Below are the code and all the weights of a small trained network. Each question names an input and a class and asks about switching units off, where a switched-off unit gives its printed mean instead of its output.

import numpy as np


def w(rows, s, z=0):
    codes = np.array(rows[::2]) - 128.0
    scale = np.full(codes.shape[1], s)
    scale[-1] = z or s
    return codes * scale


def f(y):
    return np.maximum(y, 0)


def log_softmax(a):
    a = a - a.max(-1, keepdims=True)
    return a - np.log(np.exp(a).sum(-1, keepdims=True))


def net(x, mask):
    res = np.array(x, float).reshape(1, 2) / 4 @ E
    y = f(res @ A[0][:, :-1].T + A[0][:, -1])
    res = res + np.where(mask, y, B[0][:, -1]) @ B[0][:, :-1]
    return log_softmax(res[-1] @ U[:, :-1].T + U[:, -1])


A, B = {}, {}
E = w([
[40,205,146,153,205,179,171,244,153,137],'x0',
[192,72,56,176,170,169,2,183,37,129],'x1',
],0.012)
A[0] = w([
[175,58,149,27,49,63,122,67,152,140,8],'n1',
[181,104,86,160,84,114,78,61,157,246,231],'n2',
[135,182,188,76,72,33,210,83,191,185,221],'n3',
[132,57,52,172,180,226,51,168,89,113,44],'n4',
[124,195,153,221,180,172,147,201,122,184,217],'n5',
[168,73,90,51,91,116,101,23,160,33,17],'n6',
[54,227,154,159,193,155,156,179,173,149,23],'n7',
[122,185,205,141,92,82,252,111,229,149,41],'n8',
],0.011,0.013)
B[0] = w([
[38,64,62,104,229,99,198,157,185,166,171],'n1',
[70,94,188,107,130,208,46,106,106,94,194],'n2',
[138,144,160,112,145,182,16,123,49,148,255],'n3',
[175,169,57,217,222,31,159,189,99,230,181],'n4',
[99,66,148,91,109,210,66,37,110,79,209],'n5',
[55,100,82,131,239,130,169,162,152,160,167],'n6',
[49,56,100,44,247,108,172,127,205,142,190],'n7',
[169,206,83,182,237,74,119,198,56,187,223],'n8',
],0.015,0.028)
U = w([
[172,182,54,180,184,95,133,210,76,185,57],'0',
[29,63,97,93,189,136,192,141,212,145,24],'1',
[151,121,202,141,90,209,42,57,63,85,252],'2',
[204,252,223,36,4,34,247,230,51,22,3],'3',
[231,250,220,31,20,50,223,29,202,35,3],'4',
[236,217,38,94,42,24,228,33,210,21,3],'5',
[232,228,32,46,19,40,244,39,240,221,3],'6',
],0.016,0.013)

Each question gives the input, the list of numbers given to net, and the class t.
The units are the neurons (one row each of A and B). Each row of codes is followed by its name. A weight is (code - 128) times the scale printed after its matrix; where a second scale follows, it is the last column's (A, B and U).
mask holds one flag per neuron, in row order. A switched-off neuron (its flag False) gives its mean, the last column of its row in B, instead of its output. The means were averaged over made-up inputs and are rounded, as every weight is.
A unit's drop is (log p(t) with every unit on - log p(t) with that unit switched off) / (log p(t) with every unit on - log p(t) with every unit switched off).
The circuit of an input: a set's keep is (log p(t) with only the set's units on - log p(t) with every unit switched off) / (log p(t) with every unit on - log p(t) with every unit switched off). Starting from all 8 units, units are removed one at a time, each time the one whose removal leaves the highest keep (on an exact tie, the one counted first), for as long as the keep stays at least 0.8.
circuit, biggest first: the units of the circuit, biggest drop first
unit that matters most: the unit with the biggest drop
k most important neurons: the k neurons with the biggest drops, biggest first
drop of u: that unit's drop, to one decimal
input [8,6], class 1: unit that matters most : n5
input [-5,-6], class 0: 2 most important neurons : [n8; n3]
input [-3,3], class 2: 4 most important neurons : [n8; n7; n2; n1]
input [-5,-2], class 1: 2 most important neurons : [n1; n6]
input [-2,3], class 2: 3 most important neurons : [n8; n2; n7]
input [-3,2], class 2: 4 most important neurons : [n7; n8; n1; n2]
input [-5,3], class 1: 2 most important neurons : [n8; n3]
input [-6,-7], class 0: 2 most important neurons : [n8; n3]
input [-8,7], class 1: 2 most important neurons : [n8; n2]
input [7,5], class 1: 2 most important neurons : [n5; n8]
input [7,-8], class 0: 2 most important neurons : [n8; n3]
input [-2,2], class 2: 3 most important neurons : [n8; n7; n1]
input [2,-7], class 0: drop of n8 : 5.4
input [1,-6], class 0: circuit, biggest first : [n8]
input [0,-3], class 2: drop of n4 : 1.0
input [7,2], class 1: drop of n7 : 0.4
